Each row is followed by its class number.
[ 12   3 -10  11 -15 -10   1  -6 -18  34  67 -45  -9  33 -32   0  13   0
  -1   9   9 -23   8 -36  55  48 -14 -11 -18 -18 -14  29  42 -13 -13  37
  21]
12
[-13   2   1  27   3 -12  -3 -12  -7  39 -14 -18   1   8  10  -2   9  12
  -7  -9  20  16   3 -40  -1   2  -2   1 -23 -28  -5  45  -7  12 -18 -35
  -8]
8
[-19  -7 -11 -27  -2 -55 -40  -4  37 -31  10  44 -16   0  15 -21 -20 -12
   8   7  22  -1  -5  -5  20 -18 -14  29  -4  -7  45 -43  23  -6  -8  -1
  28]
2
[-10  -9  10 -29  18 -30   3   5  33 -20 -20  17 -18   4   9 -17 -31 -15
  27  10   5   5 -21 -26  40 -55 -12  26  -4  -4   6 -22   1  -7 -21  -5
  19]
10
[ 25  15 -25  14 -35   7   1  37 -31  18  50 -70  10  27 -63 -14   8  -8
   5  13  17  -7   7 -46  52  59 -25  11 -16  -8 -32  55  54  -1 -16  21
  36]
10
[ -4  27 -21 -30 -31  -3 -12  10 -28  60  61  30   4   8  16  -1   0  16
  18  25  14 -62  28 -15 -29   2   7  -8  10 -35  -8  61  12 -26 -86 -53
  -2]
8
[-11 -16  26  31   7   1   4 -22  28 -54 -24 -32  17   6   6  12  22  -2
 -25 -25   0  68 -11 -11 -18 -29   2   3 -15  33 -18 -15 -22  31  62   8
   2]
10
[  2  32 -10 -29 -34  -1  -9 -42  10   6 -55 -34  33  -3  24  15  26  28
  -7 -33  31   1 -17   7 -34  52 -17 -52   5 -41  10  -8  -3  -9  10 -14
   1]
0
[-16  -8   5  41  -3  12  14 -28  14  16  10 -37   9  -1  -6   1  12   1
  -4 -19  -1  24   8 -23  12  17   2   8 -39 -16 -27  29 -21  47  -5   4
 -10]
8
[ -3  16   8 -33  -4   8   1   7 -35  40  26  17   4  15  13  11  13  17
  14  23   7 -36  29  -6 -33 -25  25  16   9   9  -8  71   5 -27 -76 -11
 -19]
12
[ -2 -13   3  34  14 -14  16  -9 -21  59  23 -38 -21  16 -10  -2  -2   6
   0 -13   2  -8 -16 -44  13  24   0  28 -28   2 -30  42  10 -21 -17 -11
  -4]
9
[ 11  22 -35  42 -22 -11  -1  27 -37  63  26 -35  -7  12 -39  10  18  -7
   6 -16   2   2  -3 -36  19  26 -22  -5  -8  23 -32  26  27  15 -16   8
   8]
4
[  5  30  -5   5 -25  13 -15  12   3  51  45  29 -18 -13 -10  15   0  22
   3 -14   9 -11  25 -31  -4   9   5  -8  -3 -25 -12  52 -19 -11 -49 -48
  13]
3
[  5  11  -7   2   8 -17 -35  17  13  23  -7   3 -26   2  -7 -15 -37   5
  26  -6  22 -14  -5 -35  39 -28 -20  12 -18 -16  25   7  11 -10 -40 -11
  18]
9
[  7  19  18  -5 -23   9 -23   7 -16  59  65  42   7 -14  18  17 -18   8
  -4  -1  25   4   8 -32 -18   5  13 -19  34 -26   7  52 -19 -44 -51 -46
  16]
1
[  1  17   2 -18 -48   3 -23  26  -7  46  71  72 -28   9  12   7 -30 -12
 -12  13  -1 -20  -8 -40 -15   0   6  30  19 -19 -13  41   0 -44 -71 -36
  13]
5
[ 19  12 -59   9  33  -8 -37  30 -21  93 -55 -52   1  16   4  -9 -31 -41
  36 -33 -17  -5 -15 -48  -1 -27 -51  17  -6 -32 -16 -28  47   0  -1   5
 -18]
9
[-17 -10 -18  35  14  -4   9 -14 -20  83  -7 -47  10   0 -38  -8  26 -14
  14 -16  40  17   7 -42  31  13 -20   3 -13 -14 -28  18  -1  31 -32  -9
 -17]
11
[-12   0   8  -2   9 -17  -8  -1  19  -5 -14  32 -20 -19 -11  -9 -17  -8
  11 -10  14  12  -8 -22  26 -20  -7   7 -13  -3  10 -17  -9 -11 -12  -9
  25]
0
[ -4   7 -10  -5 -45   9 -29  16  -8  43  57  31   8   9   6  15 -21   1
  -2   5  27  -2   6 -34 -21  35   0  31  15 -23   0  65  10 -35 -63 -59
   4]
6
[ 17  16 -27  16 -27   5   0  38 -35  64  36 -20 -11  10 -60  -3   3 -20
   0   2   3   1 -10 -51  68  62 -27  12 -12 -16 -37  21  30   0 -15  29
  13]
5
[ -8 -13  -3  41  -3   5   6 -19 -14  16 -19 -27  13  -9   0  17  16  -8
   7 -13  14  72  12 -16  -6  -2   4  21 -18  -3  -4  22  -9  35 -10  20
  17]
7
[ -1  26 -28  -1   6 -10 -34   1  -3  75 -33 -35   9  17   0  -3 -22   7
  30 -37 -19   9 -13 -29  33   3 -56 -26  -7 -77   5 -37  23  54  -9 -14
 -12]
6
[-17  -7   9 -16  -3  10 -10   3  -6  18  38  31  19  -7  28   0  -3   5
  11  16  19  -6  23  20 -33  -9  19  -3  13 -18  15  40 -19 -21 -37 -29
  17]
1
[-12 -15  -4  46  31 -14  22  -9 -18  46  19 -53   1   4 -31  -4  36  -5
   3 -14  14  11  31 -18  -2  25   0  26 -42  27 -40  35   3   3  -9   4
 -19]
1
[ 12  14 -16 -15 -22   5  17  -5   4 -36 -30 -61   8  -4  -8 -18  36  -2
   7 -17  36   6   2  19   6  22 -26 -55  -6 -17  14 -12  22  -3  44  27
  20]
11
[ -6   6   4  18   0   2  -2 -28 -17  61  20 -31   8   1 -11  22  13  -6
  11 -19   7  15   9 -23  -6  13   2  33 -23 -22 -37  30 -11  21 -28  11
 -16]
9
[-16  14 -11 -26 -23   0 -25  30  -6  63  52  15   6  12  -7 -22 -17  15
   4   1  22 -23  11 -25 -11  -2   2  -2 -20 -19   9  58   4 -24 -74 -32
   4]
12
[ 28  21 -21  30 -15  14  17  25 -52  61  68 -41  17   8 -67  14  49   2
   7  13  35 -20  31 -56  44  41 -14   3  -2  13 -34  68  39 -14 -27  14
   2]
3
[ -6   2  24  43  22 -17  -2 -17 -11  14  -4 -45  22  -6   4  21  17   1
   5 -22  14  39   9  -9 -17  -9  -7  13 -33  41  -3   4  -9  13  -3  -6
 -14]
1
[  3  -4 -24   3 -30  29 -21  -6 -21  40  48  13  13 -15 -16  12 -26   3
   7   3  18  -5  41   3 -25  14  13   0  -7 -24  -4  43  -7 -16 -46 -35
  13]
11
[  -7   16   33  -19  -14    8  -12   24  -15   62   54   27   12    0
   19   -8  -25   46   12    5   13  -46   11  -17  -33    0   21   -7
    9    5    6   85  -17  -35 -105  -76   -2]
1
[ -9  -5 -36  13  -9  -5   9  22 -36  40  39  20 -12  21   6 -11  -9  13
  -5  23  23 -35  18 -13 -49  -3  18  33  -4  17  -3  85  18 -49 -64 -42
  -8]
4
[-25  19 -15   4 -15  -3   1   8 -27  85 -10 -35   2  10 -18   8  30  16
   3 -34  13  17  -7 -24 -10  17 -26 -29 -31   1 -27  28 -10  21 -28 -15
   1]
5
[ -8 -24 -31  -8  12 -28  -6  17  25 -26  16   5 -13  12 -17 -29 -28 -27
   9  27  18  -2 -10 -22  55  -8 -13  28  -8 -10   7 -25  22 -17   2   7
  30]
10
[ 14 -15 -26  34 -13  13   0  30 -13  46  43 -51   7  17 -28  10 -10 -33
  -1  -4 -11 -21 -14 -41  28  54 -14  35  -2  34 -50  14  27  -8  -5  19
  10]
9
[ 22  54 -14 -40 -33 -25  -4 -25  -1   8 -36 -51   9  17  15  -5  63  20
  11  -9  42 -41  -6 -12  -2  68 -27 -48   5 -68  -3  26  33 -17   3  -4
 -17]
8
[  5  27 -31 -15  18  -8 -38  31 -13  87 -29 -18   7   4  -2 -15 -23 -11
  26 -43   2  25 -33 -41  27 -17 -33 -25 -14 -64  23 -11  11   6  -1  21
 -12]
12
[ -8   2  14  38   7  -5  11  -4 -16  51   8 -21   2  -3 -27   0  -8  -2
 -11 -26  13  37  -2 -48   7  12  -7  55 -35  35 -16  37 -12   7 -23  -3
  -6]
2
[-25  11 -11 -10 -42  16   2  45 -17  37 106  54 -34   5   6  -7  -9   9
  -9  13   8 -38  21 -14 -31  19  21   6  -1   9 -20  80  -5 -42 -80 -43
  21]
5
[ 19  32 -26  33  26  -6 -54  31 -22 114 -15 -21  20  -5 -24 -13   3  12
  19 -54   5  36  15 -51  23 -21 -45 -56  -8 -59  -6 -13   8  37  20 -14
 -12]
1
[ 11   0   8 -24 -30 -51 -47  -3  30 -48  -2  21  -6  -6  -9   8 -10  19
   3  -3  15  14   8 -19  12   0  -4   7 -18  -2  29 -25  23  -6 -12   2
  30]
7
[ 11   6 -32  31 -18   8  10  14 -17  44  72 -34 -17  15 -26   4   7 -29
  -4  -2   9 -29  -4 -38  25  55  -8  30   3   3 -40  25  19 -21 -20  31
   7]
9
[ 16  18 -45  15  24  -2 -26  -7 -16  46 -53 -24   9 -16  -8  11   8 -33
  26 -25  -7  42  -3 -13   5 -18 -28   4  -8 -52   9 -37  20  23  29   8
 -12]
3
[ 16  30 -16  17 -48 -13   3  23 -16  34  46 -34  -3  21 -35   3  11   0
   0  -9  11 -20 -11 -34  22  42 -26   1 -11  16 -23  34  30   0 -30  15
  13]
4
[ -1  -6  -1  13  23   6  19  -4 -33  73 -45 -16  21   0 -10   4   4   9
  12 -17 -15  -9  -5 -31 -22 -11  -3  17  -8  32 -42  19   3  -7 -28 -34
 -29]
0
[ 18  30 -19   5 -28  -4  19  -5  -2  27  -1 -26  10   0 -13  -8  31  24
  -2 -28  43   7 -16 -22  10  27 -20 -46  -3  -6  -5  30   5 -17  14  12
 -12]
4
[  3   4  -4   8 -15  16   2  -8 -25 -13   5   9  11  -3  21  -1   1  23
  -6  18   8  -5  32  24 -54  -4  19  16   3  52  15  47  10 -23 -24 -41
  11]
2
[  2  23  12 -46   9 -60 -17  14 -10  31   2  19 -18 -10  20   1 -22  -7
  36   6   8 -14   2 -11  10 -14 -12  11  -8 -34  19  -6  20 -38 -48 -25
  14]
1
[ 20  42  -5 -25 -34  -5  11 -16   5  32  25 -49  -4  14   5 -11  27   7
   9 -15  41 -42 -10 -24   6  51 -34 -35   0 -35 -13  27  24 -45 -16  -2
   7]
9
[  8  37  -4 -19 -30 -17  10  -3 -11  -6  -6 -38  30  22   2   2  77  33
  28  -8  42 -13   6  13  -6  26 -24 -24  -6 -11   4  16  12  13 -12  47
   5]
7
[ 11  -6  -7 -15 -41 -10   9   8  -6 -10  78  -8  15  21 -18  -4   1 -15
  14  26  -7  -5 -10  -8  42  29  -4  17  -1 -29 -27   8  33   1   0  30
  42]
10
[ 37   9   0 -26 -29  -2   9 -20   6 -14   2 -45  33  18  -3   0  19  18
  15 -13  13  12 -12 -16  21  25 -24 -39  -9 -31 -22  11  34 -21  55  22
  18]
10
[ -9  -3 -28  48  13   7  34  -1 -38  88  -9 -27  20  -4 -28   6  22 -13
  -7  -7   8  25  17 -38 -11  -8   2  31  -7  34 -58  36  -6  31 -33 -10
 -52]
4
[  6  27  20 -25 -19   2   6 -26  10 -53  20 -39  -1  13   7   6  54  22
   9 -21  41 -31   9  22 -10  31 -16 -57  -1 -21  11  12   4 -15  29  29
  13]
11
[-28 -10 -19 -30 -36  12 -16   2 -15  61  62  54   4  10  13   9 -15  22
   8  11  25 -13   3   0 -13  13  10  -8  -5 -46   6  57 -20 -28 -56 -22
  30]
5
[  3  19  27  11 -16  13 -24  12  -4  -7  47  34   4 -12  30  12 -15  27
  -8   4  15   3  37   6 -44 -35  16 -24  10  19  25  42 -23 -26 -38 -49
  25]
1
[-10   2   2  -5  18 -44 -34  25  11  24 -28  29 -40   0  -1 -12 -37  -2
  24 -16   6  -1 -12 -33  27 -48 -12  30 -15 -31  21 -15  -4   8 -41 -19
   4]
11
[  6  28 -37 -18  21 -11 -43   6 -16  84 -31 -26  23 -32   6   5 -51 -45
  43 -27  -2  37  -2 -12   9   5 -38  -4 -12 -78  21 -40  10   9 -24  -8
  -2]
1
[  4  33   8 -15 -26 -17   6 -28  23 -24   2 -36   0  12   7 -24  46  29
  -2 -26  35 -17 -12   6   3  39 -30 -45  -5   9  19  -2  16  -8  22   8
  16]
2
[ 11  36  -2 -59 -47   5  11 -27  19 -12 -11 -24  17  16   5   6  35  12
   6  -2  31 -30  -1  13   8  33 -40 -50   0 -28  -5 -14   9 -15   4  30
  11]
5
[ 21   9 -10  15 -29   1 -11  43 -32  30  25 -23  12  16 -35  10  15   5
  20   0   1   1   2 -40  34  21 -11  16   8  10 -14  33  29  24 -38  44
  29]
7
[ 13   0  49   4  19  -7   7 -11  -7  73  -5  -2  18  -7  10   7  -8  -1
  11 -28 -12  27  -4 -44 -11 -37 -12  -3  -5   1 -31  15 -11 -12  -9 -33
 -16]
1
[ 17   3 -28  17 -27  15  -2   5 -22   3  46 -43  -6   6 -20  19 -20 -20
   2  10  -7 -29  38  -9   2  38  -5  17  -3   1 -24  14  30   2 -35  12
  14]
11
[ -5   2  -2  16  18 -24   0  -5  21 -16   6  18 -29  -1  -6   3   5  11
   1   9  14  -8  19 -19  31 -38  -5   9 -15   3  16 -11  -4   1 -13 -10
  10]
3
[  9  30   9 -42 -46  -8  17   4  -5 -14   8 -31  35  16   6   8  34  61
  22  -7  27 -20  -6  23  23  40 -30 -59  -7 -11  13  13  16  -3   9   2
  16]
6
[-16  27   8 -32 -30  13  -6   8 -13  33  76  31  -3 -10   4  -2   7  18
  -1 -13  13 -39  10 -17 -36  44  16 -25  12 -35 -15  61  -1 -33 -53 -36
  12]
0
[ 19  35   5 -27 -23   4   1 -33  -2  13  14 -11  25   1  14   5  22  19
   9 -22  39   2   5  -4 -10  12 -31 -46   7  -9  15  11   7 -31  23   9
  20]
2
[ -4 -13 -14  44  21  -9  12 -10 -37  51 -55   1  10 -18 -15  13   0 -15
   1  -9  -9  47  -3 -21 -13 -28   6  45 -20  28 -26  -8  -6   6  -7 -17
 -16]
0
[ -9   9 -11 -17 -36  -4 -27  15 -19  58  68  41   2  -3 -13  -5 -19   2
   7   3  24 -20   3 -10 -12   5   2   4   3 -43   7  28 -12 -21 -61 -38
  15]
11
[-10  26  11  16  -4   4  18   7 -20  85  10 -20 -26  30 -17  -8  44   9
 -13 -25  -4 -26  -5 -53 -16   9 -21  -4  -6  13 -62  45   0   3 -41 -25
 -30]
5
[ -1  29   0 -10 -33  17 -18  14 -16  27  67  46   7  17   2 -17  -2  38
  -5   3  12 -59   9  -6 -40   4   7  -5   9 -27   7  51  -3 -29 -61 -30
   4]
0
[ 22   3 -12  17 -16  12   1  10 -37   7  52 -34  11   1 -33  24  19 -10
  14   6  14  -5  -3  -9  31  42   3  15   0  20 -17  28  22 -15   7  50
  18]
9
[-21  -5 -31 -36  14 -42 -28  10  -6  34 -23   4 -12   2 -17  -6 -31   2
  35  12  23 -33   3  -2  41 -14 -17   8  -8 -45  31 -31   5  12 -58  -3
  14]
11
[ 29  62 -35 -23 -25   1  17  18 -31  61 -32 -34  -4  -1 -11   0  21   2
  38 -25   4 -20 -10  -4   0  13 -32 -26   4 -22 -19  22  18  -1 -28  20
 -13]
4
[ -5  12 -28 -35 -34  -6 -25  26 -16  68  29  18   1   7  -7 -12  -3  -1
  10   5  -5 -15  10  -5  -6  26  13  13  -8 -47 -13  39  14  -8 -54 -16
   3]
12
[  6  -5 -16  -9 -25  12 -12  23 -14  26  47  34   9   6   4  -2 -28  12
   2   9  -9   9  19 -16 -26 -16  19  18  -2 -22 -24  52   1 -23 -21 -38
  20]
10
[  1  15 -12  23 -17   8  -6  38 -24  11  44 -18 -12  20 -43  -7  31 -10
  -7  -5  17 -32  -5 -38  21  60  -7  19   8   3 -21  45  28  -7 -19  27
  22]
0
[-16  19   1 -23 -34  -5 -27  37  -8  37  83  42  -9   5  15   6   1   2
  16  -8  22 -23  -6 -24 -30  48  11  15  12 -26   1  69  -7 -40 -72 -24
  27]
7
[ -6   7 -21 -28 -26   8   5  24 -25  49  33  32  -1   4   8  -8 -13   8
  13  41   0 -35  27   4  -2 -17  28  20  11   1  -4  49   3 -17 -92 -20
   4]
12
[  8  23 -44   2   6   9 -17  24 -10  93 -18  -7  15 -23 -25 -18 -31 -41
  25 -49  -7  26 -35 -44  24  24 -41  -1 -12 -61 -17 -31   7  -1   5  10
  -6]
0
[  4   9 -16  19  -9   1  20  32 -40  37  36 -35  -2   6 -40   4  33 -10
  32  11   0  -6  24 -25  42  38  -5  26  -5   8 -36  36  26  32 -50  43
  19]
7
